Below are the code and all the weights of a small trained network. Each question names an input and a target symbol and asks about switching units off, where a switched-off unit gives its printed mean instead of its output.

import numpy as np


def w(rows, s, z=0):
    codes = np.array(rows[::2]) - 128.0
    scale = np.full(codes.shape[1], s)
    scale[-1] = z or s
    return codes * scale


def norm(h):
    return h / np.sqrt((h * h).mean(-1, keepdims=True) + 1e-5)


def f(y):
    return np.maximum(y, 0)


def softmax(a):
    e = np.exp(a - a.max(-1, keepdims=True))
    return e / e.sum(-1, keepdims=True)


def log_softmax(a):
    a = a - a.max(-1, keepdims=True)
    return a - np.log(np.exp(a).sum(-1, keepdims=True))


def net(x, mask):
    ids = ['αβδεθλμξπστω'.index(c) for c in x.split()]
    T = len(ids)
    res = E[ids] + P[:T]
    u = 0
    for l in range(2):
        r = norm(res)
        for j in range(3):
            rows = slice(2 * j, 2 * j + 2)
            q, k, v = (r @ M[l][rows].T for M in (Q, K, V))
            z = softmax(np.where(np.tri(T) > 0, q @ k.T / 2**0.5, -1e9)) @ v
            o = O[l][rows]
            res = res + np.where(mask[u + j], z, o[:, -1]) @ o[:, :-1]
        u += 3
        y = f(norm(res) @ A[l][:, :-1].T + A[l][:, -1])
        res = res + np.where(mask[u : u + 8], y, B[l][:, -1]) @ B[l][:, :-1]
        u += 8
    return log_softmax(norm(res)[-1] @ U[:, :-1].T + U[:, -1])


Q, K, V, O, A, B = {}, {}, {}, {}, {}, {}
E = w([
[122,43,131,157,142,116,116],'α',
[182,201,171,91,29,83,90],'β',
[57,133,194,87,86,195,121],'δ',
[167,134,107,198,149,136,97],'ε',
[136,169,99,166,184,124,121],'θ',
[172,159,117,77,192,145,83],'λ',
[168,117,112,250,148,96,82],'μ',
[198,64,115,92,114,214,62],'ξ',
[53,74,73,91,137,78,67],'π',
[142,37,136,179,151,147,103],'σ',
[148,118,92,181,93,135,201],'τ',
[151,150,127,158,195,63,121],'ω',
],0.013)
P = w([
[206,215,100,254,180,6,101],'0',
[195,185,109,220,178,33,120],'1',
[179,175,116,206,160,35,121],'2',
[163,166,114,194,146,46,124],'3',
[147,162,119,186,135,63,123],'4',
[131,154,117,180,124,77,126],'5',
[117,153,118,177,111,90,126],'6',
[104,147,120,168,101,108,128],'7',
[91,136,127,160,100,123,129],'8',
[72,130,125,157,88,144,132],'9',
[68,132,120,161,81,155,130],'10',
],0.0058)
Q[0] = w([
[121,104,150,220,154,122,194],'L0H0',
[59,84,116,248,156,94,80],'L0H0',
[87,169,131,95,93,105,174],'L0H1',
[149,89,89,69,199,137,88],'L0H1',
[140,175,134,109,153,127,197],'L0H2',
[145,159,134,120,123,101,63],'L0H2',
],0.014)
K[0] = w([
[18,175,217,122,21,235,206],'L0H0',
[27,109,62,26,47,225,159],'L0H0',
[54,164,248,79,74,168,218],'L0H1',
[228,59,9,1,195,101,193],'L0H1',
[204,61,25,198,157,44,209],'L0H2',
[157,139,134,62,153,96,26],'L0H2',
],0.0081)
V[0] = w([
[205,108,66,142,122,115,209],'L0H0',
[86,172,138,148,73,182,212],'L0H0',
[216,82,73,146,178,37,89],'L0H1',
[63,119,127,167,166,132,88],'L0H1',
[3,150,200,169,95,219,187],'L0H2',
[159,81,99,249,132,108,226],'L0H2',
],0.0052)
O[0] = w([
[159,165,97,90,138,220,151,80],'L0H0',
[108,194,32,104,84,88,186,72],'L0H0',
[81,143,14,99,81,238,38,254],'L0H1',
[195,206,167,142,129,103,105,184],'L0H1',
[205,112,59,73,199,161,121,102],'L0H2',
[164,219,119,179,186,3,201,119],'L0H2',
],0.0048,0.0037)
A[0] = w([
[121,110,49,188,165,130,125,96],'L0N0',
[113,125,5,97,74,126,197,112],'L0N1',
[185,111,219,138,215,208,82,75],'L0N2',
[90,63,144,254,24,132,195,159],'L0N3',
[211,11,149,175,174,229,230,255],'L0N4',
[130,39,96,57,240,207,21,112],'L0N5',
[125,17,64,110,187,10,121,18],'L0N6',
[146,6,51,171,147,188,89,39],'L0N7',
],0.0059,0.0035)
B[0] = w([
[154,161,162,78,97,111,13,199],'L0N0',
[8,209,42,2,126,92,106,160],'L0N1',
[66,153,58,97,190,96,89,185],'L0N2',
[186,192,56,103,198,74,226,204],'L0N3',
[148,166,49,92,69,106,16,200],'L0N4',
[119,178,165,239,134,158,229,254],'L0N5',
[61,28,90,243,57,73,122,158],'L0N6',
[119,174,223,137,116,113,44,225],'L0N7',
],0.0065,0.0058)
Q[1] = w([
[137,205,62,74,173,125,30],'L1H0',
[221,47,138,111,53,176,219],'L1H0',
[152,97,118,155,70,104,217],'L1H1',
[223,69,221,12,157,35,245],'L1H1',
[90,190,208,195,134,117,99],'L1H2',
[155,4,108,130,160,201,218],'L1H2',
],0.011)
K[1] = w([
[117,104,128,136,104,227,203],'L1H0',
[165,186,132,152,165,82,63],'L1H0',
[178,160,144,159,135,62,94],'L1H1',
[175,171,45,252,103,89,99],'L1H1',
[99,65,214,97,136,187,180],'L1H2',
[129,180,121,146,149,81,40],'L1H2',
],0.012)
V[1] = w([
[229,170,123,122,89,124,94],'L1H0',
[103,80,99,86,108,90,144],'L1H0',
[80,76,31,140,121,164,103],'L1H1',
[128,175,129,155,216,172,138],'L1H1',
[149,127,204,122,32,187,85],'L1H2',
[74,69,124,118,254,224,198],'L1H2',
],0.0065)
O[1] = w([
[186,54,148,68,78,171,195,156],'L1H0',
[104,208,128,107,88,75,106,68],'L1H0',
[67,77,70,206,60,140,98,89],'L1H1',
[141,60,103,164,236,147,147,157],'L1H1',
[121,176,254,204,125,107,121,131],'L1H2',
[195,133,60,216,215,114,69,2],'L1H2',
],0.0067,0.007)
A[1] = w([
[171,189,128,63,239,177,124,3],'L1N0',
[69,95,113,141,136,96,36,88],'L1N1',
[32,114,2,183,130,149,130,165],'L1N2',
[107,157,204,218,106,90,211,20],'L1N3',
[100,163,211,152,190,41,124,59],'L1N4',
[84,253,29,138,208,62,221,92],'L1N5',
[46,60,92,44,171,134,106,59],'L1N6',
[107,119,149,235,135,250,66,142],'L1N7',
],0.0068,0.007)
B[1] = w([
[125,255,206,134,158,74,203,142],'L1N0',
[70,186,165,173,165,119,174,176],'L1N1',
[70,165,107,55,186,101,153,210],'L1N2',
[131,136,74,150,31,238,34,147],'L1N3',
[152,54,139,28,168,136,174,165],'L1N4',
[80,56,100,149,63,190,131,206],'L1N5',
[116,164,39,192,102,187,78,142],'L1N6',
[83,74,114,60,129,187,122,254],'L1N7',
],0.0089,0.0067)
U = w([
[132,19,111,75,92,30,80,90],'α',
[120,182,220,97,8,123,147,35],'β',
[177,229,125,72,134,105,121,74],'δ',
[231,135,106,98,141,204,157,115],'ε',
[137,219,165,192,166,184,226,102],'θ',
[106,88,86,165,255,169,149,134],'λ',
[178,132,107,215,124,119,155,254],'μ',
[121,23,137,165,53,206,68,100],'ξ',
[20,173,171,193,115,52,100,112],'π',
[188,119,134,129,149,74,43,182],'σ',
[139,190,9,63,67,141,161,93],'τ',
[160,105,168,28,193,75,157,139],'ω',
],0.01,0.0062)

Each question gives the input, a string of symbols that net reads in full, and the target symbol t.
The units are the heads (2 rows each of Q, K, V and O) and the neurons (one row each of A and B). Each row of codes is followed by its name. A weight is (code - 128) times the scale printed after its matrix; where a second scale follows, it is the last column's (O, A, B and U).
mask holds one flag per unit, layer by layer, with each layer's heads first. A switched-off unit (its flag False) gives its mean, the last column of its rows in O or B, instead of its output. The means were averaged over made-up inputs and are rounded, as every weight is.
A unit's drop is (log p(t) with every unit on - log p(t) with that unit switched off) / (log p(t) with every unit on - log p(t) with every unit switched off).
The circuit of an input: a set's keep is (log p(t) with only the set's units on - log p(t) with every unit switched off) / (log p(t) with every unit on - log p(t) with every unit switched off). Starting from the 12 units with the biggest drops (on a tie, the unit counted first), units are removed one at a time, each time the one whose removal leaves the highest keep (on an exact tie, the one counted first), for as long as the keep stays at least 0.8.
units of the circuit, in order: the units of the circuit, biggest drop first
top k neurons: the k neurons with the biggest drops, biggest first
top k neurons in layer l: the k neurons of layer l with the biggest drops, biggest first
input μ α σ θ α, target α: top 2 neurons -> (L0N5, L0N3)
input τ λ ω, target λ: units of the circuit, in order -> (L1H1, L0H1)
input δ λ σ ξ ε θ π π, target λ: top 2 neurons in layer 1 -> (L1N7, L1N4)
input ξ λ α θ β μ, target β: units of the circuit, in order -> (L0N2, L1H2)
input ε λ μ θ μ σ μ δ δ, target λ: top 4 neurons in layer 0 -> (L0N2, L0N7, L0N0, L0N5)
input ε λ π α, target π: units of the circuit, in order -> (L0N7, L1N1)
input μ μ ξ α, target ξ: top neuron -> (L1N3)
input σ ω β π α δ, target ω: top 2 neurons in layer 0 -> (L0N2, L0N7)
input ξ ξ ε β μ σ ε μ, target β: units of the circuit, in order -> (L0N4, L1H2, L1H1)
input δ π θ δ, target π: top 3 neurons -> (L0N2, L0N4, L0N3)
input π β α ε δ σ τ π α τ λ, target θ: top 2 neurons -> (L0N5, L1N0)
input τ π ω ω θ π α θ α ε, target π: units of the circuit, in order -> (L1H0, L0H2)
input μ σ ξ σ β β λ π μ ω θ, target π: units of the circuit, in order -> (L0H2, L1H0)
input ε τ ω α ξ π θ β β α, target β: top neuron -> (L0N4)
input μ ω ω, target ω: top 3 neurons -> (L0N5, L0N2, L0N3)
input λ π λ μ α, target λ: top 4 neurons in layer 0 -> (L0N3, L0N4, L0N5, L0N0)
input μ δ ω, target α: top 2 neurons -> (L1N5, L0N5)
input π δ δ, target π: top 2 neurons -> (L0N2, L0N5)
input β ξ ε μ δ π π ε δ α, target π: top 2 neurons in layer 0 -> (L0N4, L0N7)
input π λ μ, target λ: top 2 neurons -> (L0N4, L1N7)
input δ π β θ β μ ε θ, target β: top 2 neurons -> (L0N5, L0N2)
input θ β ξ ε τ τ ω σ ω, target τ: top neuron -> (L0N7)
input δ θ δ, target δ: top 2 neurons in layer 0 -> (L0N2, L0N4)
